Below are the code and all the weights of a small trained network. Each question names an input and a class and asks about switching units off, where a switched-off unit gives its printed mean instead of its output.

import numpy as np


def w(rows, s, z=0):
    codes = np.array(rows[::2]) - 128.0
    scale = np.full(codes.shape[1], s)
    scale[-1] = z or s
    return codes * scale


def f(y):
    return y / 2 * (1 + np.tanh(0.7978845608 * (y + 0.044715 * y**3)))


def log_softmax(a):
    a = a - a.max(-1, keepdims=True)
    return a - np.log(np.exp(a).sum(-1, keepdims=True))


def net(x, mask):
    res = np.array(x, float).reshape(1, 4) / 4 @ E
    y = f(res @ A[0][:, :-1].T + A[0][:, -1])
    res = res + np.where(mask, y, B[0][:, -1]) @ B[0][:, :-1]
    return log_softmax(res[-1] @ U[:, :-1].T + U[:, -1])


A, B = {}, {}
E = w([
[134,122,124,134,123],'x0',
[190,19,255,152,231],'x1',
[67,114,44,188,220],'x2',
[68,25,132,64,37],'x3',
],0.0076)
A[0] = w([
[186,161,161,178,248,68],'neuron 0',
[154,101,83,124,86,87],'neuron 1',
[97,124,151,199,187,21],'neuron 2',
[66,31,112,132,117,98],'neuron 3',
[165,245,189,130,138,119],'neuron 4',
[93,169,106,77,42,254],'neuron 5',
[117,93,172,226,213,50],'neuron 6',
[116,130,74,113,135,140],'neuron 7',
[140,59,101,185,196,28],'neuron 8',
[125,205,84,156,96,253],'neuron 9',
[79,48,94,122,127,4],'neuron 10',
[111,127,138,162,223,93],'neuron 11',
[141,163,110,125,225,55],'neuron 12',
[86,215,55,165,81,178],'neuron 13',
[77,147,106,79,100,85],'neuron 14',
[115,146,122,136,142,9],'neuron 15',
[241,93,169,72,130,182],'neuron 16',
[72,100,131,35,82,85],'neuron 17',
[83,151,139,130,114,102],'neuron 18',
[55,84,60,154,152,163],'neuron 19',
[139,113,97,105,198,55],'neuron 20',
[150,223,141,162,127,212],'neuron 21',
[157,58,205,168,137,154],'neuron 22',
],0.012,0.0036)
B[0] = w([
[60,132,81,148,90,205],'neuron 0',
[106,190,85,147,90,141],'neuron 1',
[53,18,76,68,117,159],'neuron 2',
[235,53,173,97,182,181],'neuron 3',
[193,120,176,32,186,179],'neuron 4',
[83,136,128,240,70,234],'neuron 5',
[83,93,55,94,32,199],'neuron 6',
[185,96,108,102,130,158],'neuron 7',
[90,102,49,139,92,175],'neuron 8',
[172,139,220,142,176,225],'neuron 9',
[194,30,174,22,228,155],'neuron 10',
[22,118,78,112,94,179],'neuron 11',
[128,179,67,116,131,168],'neuron 12',
[254,113,166,126,199,251],'neuron 13',
[49,106,110,178,107,168],'neuron 14',
[119,140,75,118,180,123],'neuron 15',
[227,157,83,96,184,202],'neuron 16',
[140,68,198,162,13,187],'neuron 17',
[81,130,135,132,133,137],'neuron 18',
[198,107,158,76,174,193],'neuron 19',
[109,169,87,98,124,143],'neuron 20',
[173,118,149,133,164,192],'neuron 21',
[141,187,170,84,190,215],'neuron 22',
],0.007,0.012)
U = w([
[217,106,153,140,97,251],'0',
[193,120,79,117,173,161],'1',
[93,127,103,195,5,31],'2',
],0.012,0.0026)

Each question gives the input, the list of numbers given to net, and the class t.
The units are the neurons (one row each of A and B). Each row of codes is followed by its name. A weight is (code - 128) times the scale printed after its matrix; where a second scale follows, it is the last column's (A, B and U).
mask holds one flag per neuron, in row order. A switched-off neuron (its flag False) gives its mean, the last column of its row in B, instead of its output. The means were averaged over made-up inputs and are rounded, as every weight is.
A unit's drop is (log p(t) with every unit on - log p(t) with that unit switched off) / (log p(t) with every unit on - log p(t) with every unit switched off).
The circuit of an input: a set's keep is (log p(t) with only the set's units on - log p(t) with every unit switched off) / (log p(t) with every unit on - log p(t) with every unit switched off). Starting from the 12 units with the biggest drops (on a tie, the unit counted first), units are removed one at a time, each time the one whose removal leaves the highest keep (on an exact tie, the one counted first), for as long as the keep stays at least 0.8.
units of the circuit, in order: the units of the circuit, biggest drop first
unit that matters most: the unit with the biggest drop
k most important neurons: the k neurons with the biggest drops, biggest first
drop of u: that unit's drop, to one decimal
input [2,-7,4,1], class 0: unit that matters most => neuron 13
input [-8,7,-1,-2], class 1: 2 most important neurons => (neuron 16; neuron 22)
input [6,-6,8,1], class 0: units of the circuit, in order => (neuron 9; neuron 16)
input [0,7,-7,-1], class 1: units of the circuit, in order => (neuron 16; neuron 17)
input [-1,7,1,-6], class 2: units of the circuit, in order => (neuron 0; neuron 6)
input [-1,2,-3,-1], class 1: 2 most important neurons => (neuron 17; neuron 5)
input [-1,-7,7,1], class 0: 2 most important neurons => (neuron 9; neuron 5)
input [0,4,-4,-3], class 1: 2 most important neurons => (neuron 17; neuron 16)
input [5,-5,4,5], class 0: drop of neuron 18 => 0.0
input [6,7,-6,-6], class 1: drop of neuron 16 => 0.1
input [8,-5,-3,3], class 2: drop of neuron 5 => 0.1
